Below is a small trained network, with its code and all its weights. Each question gives an input and a class and asks what happens when units are switched off, that is, made to give their printed mean instead of their output.

import numpy as np


def w(rows, s, z=0):
    codes = np.array(rows[::2]) - 128.0
    scale = np.full(codes.shape[1], s)
    scale[-1] = z or s
    return codes * scale


def f(y):
    return np.maximum(y, 0)


def log_softmax(a):
    a = a - a.max(-1, keepdims=True)
    return a - np.log(np.exp(a).sum(-1, keepdims=True))


def net(x, mask):
    res = np.array(x, float).reshape(1, 7) / 4 @ E
    y = f(res @ A[0][:, :-1].T + A[0][:, -1])
    res = res + np.where(mask, y, B[0][:, -1]) @ B[0][:, :-1]
    return log_softmax(res[-1] @ U[:, :-1].T + U[:, -1])


A, B = {}, {}
E = w([
[233,126,161,190,1,68,81,115,84,120,94,84],'x0',
[59,91,105,126,155,61,197,105,114,190,65,181],'x1',
[195,119,144,21,159,155,70,113,85,182,81,74],'x2',
[41,197,161,154,228,154,62,136,88,135,75,131],'x3',
[106,71,138,65,156,187,158,112,139,114,186,125],'x4',
[92,44,131,169,152,178,66,254,80,120,180,162],'x5',
[188,150,229,175,174,150,146,181,138,182,143,170],'x6',
],0.01)
A[0] = w([
[101,126,112,121,144,114,59,135,87,165,110,124,203],'neuron 1',
[150,180,168,112,171,104,98,94,91,116,66,112,151],'neuron 2',
[91,80,109,116,96,73,165,106,176,180,118,151,71],'neuron 3',
[99,92,93,142,122,103,154,101,156,136,99,161,2],'neuron 4',
[115,137,246,190,153,196,149,195,121,187,169,191,192],'neuron 5',
[69,133,80,86,168,194,145,116,176,82,145,91,97],'neuron 6',
[89,158,139,185,132,105,131,169,112,83,146,138,161],'neuron 7',
[138,127,203,139,142,111,139,156,180,98,169,96,104],'neuron 8',
[96,100,179,143,170,178,144,178,118,112,130,154,92],'neuron 9',
[59,129,91,82,148,217,122,106,198,70,113,145,249],'neuron 10',
[122,72,126,176,161,184,92,165,71,156,149,147,116],'neuron 11',
[49,171,136,216,162,117,98,139,121,128,97,172,218],'neuron 12',
[88,180,37,56,92,144,126,111,114,126,105,128,192],'neuron 13',
[198,192,143,125,136,108,168,81,198,113,109,93,178],'neuron 14',
[182,173,194,71,122,95,99,79,92,158,56,53,89],'neuron 15',
[110,83,88,98,121,39,217,105,143,126,96,169,154],'neuron 16',
],0.011,0.0027)
B[0] = w([
[188,123,153,156,144,94,89,188,61,114,108,92,182],'neuron 1',
[99,85,145,133,110,138,142,93,74,180,158,137,193],'neuron 2',
[72,175,190,110,153,109,207,116,101,111,61,145,182],'neuron 3',
[166,129,150,72,97,120,169,50,96,142,82,150,166],'neuron 4',
[176,214,128,182,156,225,160,150,185,197,109,199,248],'neuron 5',
[41,93,64,52,243,189,174,77,182,115,154,153,222],'neuron 6',
[141,72,178,119,171,79,112,106,126,125,154,165,189],'neuron 7',
[127,106,132,99,52,147,144,102,165,144,168,156,164],'neuron 8',
[78,146,175,128,111,162,80,145,112,178,122,149,203],'neuron 9',
[96,108,139,56,219,202,178,84,53,84,152,126,237],'neuron 10',
[172,169,112,132,128,190,80,204,171,109,80,121,211],'neuron 11',
[125,131,244,153,97,23,135,109,9,195,102,190,226],'neuron 12',
[126,130,173,110,176,201,127,133,134,171,169,127,202],'neuron 13',
[109,184,101,188,82,208,70,153,123,254,189,163,202],'neuron 14',
[132,197,175,150,80,85,66,115,19,191,158,180,219],'neuron 15',
[122,178,235,119,122,118,208,96,118,127,91,192,211],'neuron 16',
],0.0097,0.018)
U = w([
[220,89,115,163,67,113,112,123,231,72,192,109,118],'0',
[52,159,32,189,198,55,132,95,193,109,24,33,2],'1',
[99,153,130,119,177,202,182,114,186,138,106,149,152],'2',
[84,142,19,166,216,53,125,71,222,149,8,36,2],'3',
[125,49,108,100,163,151,57,208,114,63,93,97,140],'4',
[108,137,171,127,118,37,154,94,72,139,84,148,161],'5',
[155,161,136,177,109,156,63,153,138,185,120,134,159],'6',
[79,125,118,103,149,134,101,73,107,148,188,138,96],'7',
],0.013,0.009)

Each question gives the input, the list of numbers given to net, and the class t.
The units are the neurons (one row each of A and B). Each row of codes is followed by its name. A weight is (code - 128) times the scale printed after its matrix; where a second scale follows, it is the last column's (A, B and U).
mask holds one flag per neuron, in row order. A switched-off neuron (its flag False) gives its mean, the last column of its row in B, instead of its output. The means were averaged over made-up inputs and are rounded, as every weight is.
A unit's drop is (log p(t) with every unit on - log p(t) with that unit switched off) / (log p(t) with every unit on - log p(t) with every unit switched off).
The circuit of an input: a set's keep is (log p(t) with only the set's units on - log p(t) with every unit switched off) / (log p(t) with every unit on - log p(t) with every unit switched off). Starting from the 12 units with the biggest drops (on a tie, the unit counted first), units are removed one at a time, each time the one whose removal leaves the highest keep (on an exact tie, the one counted first), for as long as the keep stays at least 0.8.
circuit, biggest first: the units of the circuit, biggest drop first
unit that matters most: the unit with the biggest drop
k most important neurons: the k neurons with the biggest drops, biggest first
drop when u is switched off: that unit's drop, to one decimal
input [7,0,7,2,-5,-5,-7], class 6: unit that matters most : neuron 14
input [7,-3,3,-4,0,7,-3], class 4: circuit, biggest first : (neuron 5; neuron 14; neuron 12)
input [-6,0,7,3,0,-3,-6], class 7: 2 most important neurons : (neuron 5; neuron 15)
input [5,1,6,2,4,4,-5], class 6: 4 most important neurons : (neuron 10; neuron 15; neuron 6; neuron 12)
input [1,-6,-1,-7,7,6,6], class 6: 3 most important neurons : (neuron 6; neuron 10; neuron 5)
input [-1,0,7,1,7,-2,-5], class 7: 2 most important neurons : (neuron 5; neuron 15)
input [4,0,-8,7,7,-1,-6], class 5: 3 most important neurons : (neuron 12; neuron 14; neuron 5)
input [6,1,6,-2,6,5,-7], class 4: 3 most important neurons : (neuron 5; neuron 14; neuron 12)
input [2,4,8,6,-8,-7,7], class 6: 4 most important neurons : (neuron 14; neuron 16; neuron 10; neuron 3)
input [6,6,-4,-2,6,-4,7], class 2: 2 most important neurons : (neuron 12; neuron 15)
input [-6,-3,2,7,-8,4,-6], class 5: 2 most important neurons : (neuron 12; neuron 1)
input [-2,-5,-5,-5,0,-6,4], class 6: 3 most important neurons : (neuron 14; neuron 6; neuron 10)
input [8,2,3,3,6,2,-2], class 6: 3 most important neurons : (neuron 12; neuron 16; neuron 10)
input [-3,-4,-6,2,-8,0,7], class 6: unit that matters most : neuron 5
input [1,0,-1,8,-1,-3,7], class 6: drop when neuron 5 is switched off : 1.8
input [7,-7,-4,-6,-2,-7,-8], class 6: drop when neuron 14 is switched off : 0.4
input [-8,3,2,-1,-8,-1,3], class 5: drop when neuron 6 is switched off : 0.1
